Here is a tiny trained network, its code and every weight. The questions are about switching its units off for an input and a class, where a switched-off unit gives its printed mean instead of its output.

import numpy as np


def w(rows, s, z=0):
    codes = np.array(rows[::2]) - 128.0
    scale = np.full(codes.shape[1], s)
    scale[-1] = z or s
    return codes * scale


def f(y):
    return np.maximum(y, 0)


def log_softmax(a):
    a = a - a.max(-1, keepdims=True)
    return a - np.log(np.exp(a).sum(-1, keepdims=True))


def net(x, mask):
    res = np.array(x, float).reshape(1, 5) / 4 @ E
    y = f(res @ A[0][:, :-1].T + A[0][:, -1])
    res = res + np.where(mask, y, B[0][:, -1]) @ B[0][:, :-1]
    return log_softmax(res[-1] @ U[:, :-1].T + U[:, -1])


A, B = {}, {}
E = w([
[141,128,128,143,151,140,138,112,118],'x0',
[248,111,148,89,60,217,123,79,177],'x1',
[144,15,83,178,64,103,101,82,52],'x2',
[110,105,147,163,101,164,156,167,169],'x3',
[99,61,196,106,147,27,186,63,186],'x4',
],0.012)
A[0] = w([
[228,149,139,32,72,164,120,95,202,7],'N1',
[132,128,97,138,71,67,156,153,84,146],'N2',
[119,62,157,135,158,37,187,45,216,113],'N3',
[176,69,87,144,48,135,130,69,120,150],'N4',
[140,90,94,147,115,107,121,151,158,87],'N5',
[173,98,144,112,121,126,127,79,182,61],'N6',
[133,24,68,182,69,84,136,133,51,150],'N7',
[147,189,37,174,113,209,84,181,79,103],'N8',
[117,118,195,120,114,71,210,61,132,125],'N9',
[120,254,156,54,204,146,184,178,214,137],'N10',
[144,150,139,110,127,138,124,121,82,79],'N11',
[83,107,102,145,156,125,154,162,153,146],'N12',
[13,135,48,193,200,11,153,192,108,5],'N13',
[136,164,174,61,164,161,99,141,211,93],'N14',
],0.0095,0.0028)
B[0] = w([
[161,187,96,153,139,199,206,119,152,217],'N1',
[117,102,126,159,156,150,151,146,85,165],'N2',
[144,116,205,90,43,93,93,153,144,225],'N3',
[90,143,76,170,200,176,159,129,75,204],'N4',
[141,140,127,138,138,153,103,155,93,145],'N5',
[195,190,132,99,139,149,136,166,210,166],'N6',
[42,127,117,181,172,142,63,67,72,227],'N7',
[171,37,171,2,60,68,104,219,157,238],'N8',
[127,96,171,99,103,57,88,196,125,194],'N9',
[51,84,109,177,199,158,29,105,84,249],'N10',
[156,108,157,144,137,89,145,125,132,144],'N11',
[133,129,174,92,168,153,167,122,99,162],'N12',
[184,214,54,137,120,208,216,179,179,243],'N13',
[136,139,67,161,163,129,96,100,70,195],'N14',
],0.01,0.018)
U = w([
[49,102,124,188,200,115,62,107,110,126],'0',
[157,81,187,22,77,60,90,214,170,15],'1',
[163,193,99,136,157,138,248,145,181,248],'2',
],0.011,0.0013)

Each question gives the input, the list of numbers given to net, and the class t.
The units are the neurons (one row each of A and B). Each row of codes is followed by its name. A weight is (code - 128) times the scale printed after its matrix; where a second scale follows, it is the last column's (A, B and U).
mask holds one flag per neuron, in row order. A switched-off neuron (its flag False) gives its mean, the last column of its row in B, instead of its output. The means were averaged over made-up inputs and are rounded, as every weight is.
A unit's drop is (log p(t) with every unit on - log p(t) with that unit switched off) / (log p(t) with every unit on - log p(t) with every unit switched off).
The circuit of an input: a set's keep is (log p(t) with only the set's units on - log p(t) with every unit switched off) / (log p(t) with every unit on - log p(t) with every unit switched off). Starting from the 12 units with the biggest drops (on a tie, the unit counted first), units are removed one at a time, each time the one whose removal leaves the highest keep (on an exact tie, the one counted first), for as long as the keep stays at least 0.8.
circuit, biggest first: the units of the circuit, biggest drop first
most important unit: the unit with the biggest drop
top k neurons: the k neurons with the biggest drops, biggest first
drop when u is switched off: that unit's drop, to one decimal
input [-2,-3,4,-4,-7], class 1: most important unit	N8
input [-5,3,-1,5,1], class 2: circuit, biggest first	[N8 N7]
input [-7,8,-8,-8,4], class 0: top 2 neurons	[N10 N13]
input [-4,5,-6,7,-7], class 1: top 2 neurons	[N8 N7]
input [0,-2,7,4,8], class 1: top 4 neurons	[N3 N10 N9 N14]
input [-7,2,7,-5,-8], class 1: top 2 neurons	[N8 N10]
input [1,-8,7,-3,6], class 2: top 3 neurons	[N13 N10 N8]
input [-2,8,5,-5,-1], class 2: top 2 neurons	[N1 N10]
input [3,-8,1,4,8], class 1: top 4 neurons	[N3 N9 N1 N4]
input [-5,7,7,4,-5], class 0: top 3 neurons	[N7 N13 N4]
input [-2,3,-5,-2,4], class 0: top 2 neurons	[N8 N10]
input [-8,8,-6,-3,-1], class 2: top 2 neurons	[N1 N7]
input [1,6,7,8,-8], class 1: top 3 neurons	[N8 N10 N14]
input [1,-4,-4,-2,7], class 1: circuit, biggest first	[N3]
input [5,-8,0,7,8], class 1: top 4 neurons	[N3 N9 N1 N4]
input [-4,-5,-2,1,8], class 1: drop when N3 is switched off	0.8
input [8,-7,6,-4,3], class 2: drop when N9 is switched off	0.0
input [3,-7,-4,3,-4], class 2: drop when N13 is switched off	2.3
